Below are the code and all the weights of a small trained network. Each question names an input and a target symbol and asks about switching units off, where a switched-off unit gives its printed mean instead of its output.

import numpy as np


def w(rows, s, z=0):
    codes = np.array(rows[::2]) - 128.0
    scale = np.full(codes.shape[1], s)
    scale[-1] = z or s
    return codes * scale


def f(y):
    return y / 2 * (1 + np.tanh(0.7978845608 * (y + 0.044715 * y**3)))


def softmax(a):
    e = np.exp(a - a.max(-1, keepdims=True))
    return e / e.sum(-1, keepdims=True)


def log_softmax(a):
    a = a - a.max(-1, keepdims=True)
    return a - np.log(np.exp(a).sum(-1, keepdims=True))


def net(x, mask):
    ids = ['ΛΞΦβδεσ'.index(c) for c in x.split()]
    T = len(ids)
    res = E[ids] + P[:T]
    u = 0
    for l in range(3):
        q, k, v = (res @ M[l].T for M in (Q, K, V))
        z = softmax(np.where(np.tri(T) > 0, q @ k.T / 3**0.5, -1e9)) @ v
        res = res + np.where(mask[u], z, O[l][:, -1]) @ O[l][:, :-1]
        u += 1
        y = f(res @ A[l][:, :-1].T + A[l][:, -1])
        res = res + np.where(mask[u : u + 8], y, B[l][:, -1]) @ B[l][:, :-1]
        u += 8
    return log_softmax(res[-1] @ U[:, :-1].T + U[:, -1])


Q, K, V, O, A, B = {}, {}, {}, {}, {}, {}
E = w([
[160,181,33,50,152,180,43,131,88],'Λ',
[174,193,142,10,58,128,203,133,190],'Ξ',
[139,110,107,199,111,155,162,208,106],'Φ',
[45,85,115,185,111,75,106,96,117],'β',
[207,200,103,210,179,44,78,49,132],'δ',
[153,69,121,89,142,64,189,40,174],'ε',
[185,222,249,176,68,44,69,107,126],'σ',
],0.014)
P = w([
[52,178,16,111,46,13,219,112,28],'0',
[1,191,65,103,189,59,201,143,157],'1',
[47,157,87,110,213,92,147,162,189],'2',
[102,127,136,111,213,83,127,156,136],'3',
[117,120,143,112,192,115,108,148,141],'4',
[139,106,161,117,166,124,102,139,112],'5',
[146,106,170,117,144,141,97,127,111],'6',
[157,94,183,121,116,149,92,120,99],'7',
[163,91,182,121,96,162,86,118,97],'8',
[178,86,196,125,72,158,86,110,91],'9',
[163,83,195,122,48,184,85,98,101],'10',
[169,77,210,120,30,188,92,95,85],'11',
],0.0072)
Q[0] = w([
[78,106,23,204,13,200,2,110,133],'0.h1',
[36,174,35,192,76,85,55,156,56],'0.h1',
[53,19,149,190,147,33,30,96,91],'0.h1',
],0.0042)
K[0] = w([
[48,102,117,213,115,178,123,170,107],'0.h1',
[70,178,199,196,98,150,3,189,90],'0.h1',
[41,120,61,192,134,41,16,122,116],'0.h1',
],0.0042)
V[0] = w([
[139,187,119,28,171,104,86,16,190],'0.h1',
[67,185,106,102,95,104,128,62,88],'0.h1',
[57,2,148,91,126,89,139,31,145],'0.h1',
],0.0058)
O[0] = w([
[103,70,36,158,43,102,72,209,239,102],'0.h1',
[65,120,93,205,131,28,11,154,60,251],'0.h1',
[108,60,70,106,30,135,3,55,25,175],'0.h1',
],0.006,0.0018)
A[0] = w([
[92,107,31,163,86,151,110,241,136,28],'0.n1',
[142,171,111,62,123,79,91,159,51,12],'0.n2',
[126,159,81,131,110,108,93,107,56,9],'0.n3',
[78,151,90,99,48,73,3,115,157,9],'0.n4',
[151,52,106,138,110,165,80,107,185,89],'0.n5',
[117,94,176,202,49,156,99,201,229,2],'0.n6',
[97,187,212,253,123,110,32,66,139,209],'0.n7',
[178,173,150,143,176,171,204,196,155,149],'0.n8',
],0.0068,0.0019)
B[0] = w([
[66,162,101,118,170,61,110,90,111,168],'0.n1',
[110,217,102,94,142,196,133,122,143,152],'0.n2',
[141,156,98,150,185,168,148,104,115,162],'0.n3',
[213,141,185,100,154,215,214,137,124,255],'0.n4',
[135,76,195,183,75,102,164,112,19,159],'0.n5',
[92,144,81,190,129,74,179,126,65,146],'0.n6',
[119,68,179,93,254,162,136,168,130,252],'0.n7',
[158,92,115,110,93,170,35,125,38,213],'0.n8',
],0.007,0.0043)
Q[1] = w([
[67,73,177,137,253,136,110,89,113],'1.h1',
[143,127,90,153,76,86,72,94,52],'1.h1',
[131,135,74,131,149,204,147,157,168],'1.h1',
],0.0073)
K[1] = w([
[48,85,165,255,160,145,113,169,59],'1.h1',
[92,90,178,84,190,131,114,73,128],'1.h1',
[193,172,105,83,165,102,97,152,130],'1.h1',
],0.007)
V[1] = w([
[146,198,117,93,112,108,99,55,150],'1.h1',
[75,145,197,254,113,102,246,80,134],'1.h1',
[164,80,144,138,100,112,165,43,192],'1.h1',
],0.007)
O[1] = w([
[205,122,253,95,217,146,126,60,152,55],'1.h1',
[166,216,53,236,157,124,186,236,153,134],'1.h1',
[183,133,56,83,157,252,128,150,68,2],'1.h1',
],0.0052,0.0037)
A[1] = w([
[178,99,194,156,88,220,127,121,100,92],'1.n1',
[60,133,81,182,85,2,177,102,117,188],'1.n2',
[96,170,80,190,147,182,102,201,101,99],'1.n3',
[133,222,142,133,115,81,192,133,197,32],'1.n4',
[102,96,76,118,68,152,109,135,112,4],'1.n5',
[134,204,9,112,125,165,100,116,75,74],'1.n6',
[139,179,75,132,213,215,106,132,176,83],'1.n7',
[77,96,28,95,138,96,118,85,111,144],'1.n8',
],0.0093,0.0032)
B[1] = w([
[184,176,147,72,98,150,153,112,84,216],'1.n1',
[83,171,115,106,157,50,117,150,255,254],'1.n2',
[105,84,151,57,144,116,73,102,130,216],'1.n3',
[216,51,128,146,147,178,79,175,44,155],'1.n4',
[165,111,130,170,231,124,126,117,124,133],'1.n5',
[37,241,139,166,118,44,193,191,190,172],'1.n6',
[89,180,99,170,177,86,203,178,88,161],'1.n7',
[162,142,222,161,65,91,132,171,128,180],'1.n8',
],0.0085,0.0059)
Q[2] = w([
[132,74,115,14,83,104,174,154,177],'2.h1',
[172,52,193,133,136,183,143,147,161],'2.h1',
[156,19,92,161,151,38,133,1,133],'2.h1',
],0.0068)
K[2] = w([
[82,105,129,61,23,152,98,88,197],'2.h1',
[150,40,169,141,100,201,105,86,111],'2.h1',
[141,2,66,136,125,60,232,44,202],'2.h1',
],0.0066)
V[2] = w([
[217,151,79,112,130,142,255,124,164],'2.h1',
[153,93,95,99,97,181,74,115,102],'2.h1',
[174,140,169,57,85,125,178,75,161],'2.h1',
],0.0068)
O[2] = w([
[79,120,177,94,110,75,46,134,231,122],'2.h1',
[83,219,162,163,149,115,214,86,95,2],'2.h1',
[36,123,75,155,255,148,99,223,91,129],'2.h1',
],0.0067,0.0088)
A[2] = w([
[72,154,123,165,180,93,112,150,245,40],'2.n1',
[86,62,38,113,116,111,93,179,113,160],'2.n2',
[128,52,136,163,84,121,176,101,44,253],'2.n3',
[254,64,147,84,119,215,96,120,64,141],'2.n4',
[237,160,167,126,164,203,149,106,86,62],'2.n5',
[21,72,148,112,183,123,156,113,163,196],'2.n6',
[109,163,39,220,225,78,111,84,86,120],'2.n7',
[224,121,120,150,77,249,220,50,76,32],'2.n8',
],0.0081,0.0042)
B[2] = w([
[139,119,170,175,151,147,167,21,10,229],'2.n1',
[160,180,145,143,106,172,147,128,107,219],'2.n2',
[167,160,135,53,85,160,36,134,140,199],'2.n3',
[68,131,193,206,129,78,188,41,103,254],'2.n4',
[124,50,82,102,149,116,104,216,187,194],'2.n5',
[165,222,72,147,65,92,95,185,173,187],'2.n6',
[244,150,78,110,154,194,217,98,139,135],'2.n7',
[81,71,3,115,226,48,151,142,137,180],'2.n8',
],0.0071,0.0091)
U = w([
[73,187,96,198,109,53,175,153,150,153],'Λ',
[190,82,29,34,97,130,19,254,198,215],'Ξ',
[179,98,194,95,63,199,106,65,59,154],'Φ',
[78,41,74,95,161,109,128,129,101,107],'β',
[216,105,71,116,143,170,181,153,127,125],'δ',
[130,86,114,115,119,143,150,155,156,86],'ε',
[123,79,163,144,145,112,122,222,133,3],'σ',
],0.0066,0.0047)

Each question gives the input, a string of symbols that net reads in full, and the target symbol t.
The units are the heads (3 rows each of Q, K, V and O) and the neurons (one row each of A and B). Each row of codes is followed by its name. A weight is (code - 128) times the scale printed after its matrix; where a second scale follows, it is the last column's (O, A, B and U).
mask holds one flag per unit, layer by layer, with each layer's heads first. A switched-off unit (its flag False) gives its mean, the last column of its rows in O or B, instead of its output. The means were averaged over made-up inputs and are rounded, as every weight is.
A unit's drop is (log p(t) with every unit on - log p(t) with that unit switched off) / (log p(t) with every unit on - log p(t) with every unit switched off).
The circuit of an input: a set's keep is (log p(t) with only the set's units on - log p(t) with every unit switched off) / (log p(t) with every unit on - log p(t) with every unit switched off). Starting from the 12 units with the biggest drops (on a tie, the unit counted first), units are removed one at a time, each time the one whose removal leaves the highest keep (on an exact tie, the one counted first), for as long as the keep stays at least 0.8.
circuit, biggest first: the units of the circuit, biggest drop first
unit that matters most: the unit with the biggest drop
top k neurons: the k neurons with the biggest drops, biggest first
top k neurons in layer l: the k neurons of layer l with the biggest drops, biggest first
input Λ δ β β β Φ ε Φ ε ε Ξ Ξ, target Ξ: circuit, biggest first	(2.h1 2.n4)
input Φ ε β Φ δ σ Φ Ξ Ξ ε, target Ξ: top 4 neurons	(2.n4 0.n8 2.n1 0.n1)
input Φ ε Λ ε Φ ε β δ ε, target β: top 3 neurons	(2.n8 0.n4 1.n2)
input Φ β β ε Φ Φ Λ δ σ, target σ: top 4 neurons	(2.n5 0.n7 2.n1 2.n4)
input Φ δ β Λ Λ Λ, target Φ: top 2 neurons	(1.n2 0.n7)
input β Φ Ξ Λ β, target Ξ: circuit, biggest first	(2.n4)
input σ β δ Φ δ Ξ ε Φ, target Ξ: top 4 neurons in layer 0	(0.n4 0.n1 0.n6 0.n8)
input Λ Φ Φ β Φ δ δ Ξ ε, target Λ: top 2 neurons in layer 0	(0.n8 0.n4)
input β Φ Φ ε Φ δ ε ε, target Φ: top 3 neurons in layer 2	(2.n4 2.n3 2.n5)
input Φ σ Λ Φ β σ Λ δ ε Λ, target Φ: top 2 neurons	(1.n6 2.n4)
input Φ β Ξ Φ ε ε β β β, target β: top 3 neurons	(0.n4 2.n8 1.n2)
input Φ β ε Φ β Φ Φ β, target Φ: top 3 neurons	(0.n7 1.n2 2.n3)
input Φ Λ δ δ β β Λ ε Φ δ Φ, target Φ: top 2 neurons in layer 0	(0.n4 0.n6)
input Λ Φ Φ ε β Λ Ξ β, target Ξ: top neuron	(0.n8)
input Φ β ε, target Λ: top 2 neurons	(2.n1 1.n2)
input σ Φ Λ, target Λ: top 2 neurons	(1.n6 1.n7)
input β Φ β σ Φ Φ Φ β, target Φ: top 3 neurons	(0.n7 2.n3 2.n5)
input β ε ε δ ε ε β Φ Φ ε ε, target β: top 4 neurons	(2.n8 2.n4 0.n4 1.n2)
input Φ Ξ ε Φ Λ β Λ δ Ξ ε, target Ξ: top 3 neurons	(0.n8 2.n4 2.n1)
input Λ ε Ξ Φ Λ Φ Φ ε Φ ε β, target Λ: top 4 neurons in layer 2	(2.n6 2.n1 2.n3 2.n5)
input Φ Φ β Λ Φ Φ β Φ Ξ Λ σ, target σ: unit that matters most	0.n7
input δ Φ Φ ε Φ δ, target Φ: top 2 neurons in layer 2	(2.n1 2.n5)
input δ Φ ε Φ Φ, target Φ: top 2 neurons in layer 0	(0.n8 0.n4)
input Ξ δ Ξ ε Φ, target Λ: top 2 neurons in layer 2	(2.n1 2.n3)
input ε Φ β β β Φ Φ Φ, target β: top 2 neurons in layer 0	(0.n6 0.n1)
input β Λ β Ξ Λ Φ ε Φ Φ β β, target β: top 3 neurons in layer 0	(0.n4 0.n7 0.n1)
input ε Φ β δ, target δ: unit that matters most	2.n7
input Λ β Λ Λ Φ β Φ Φ Λ, target β: top 2 neurons in layer 0	(0.n1 0.n7)
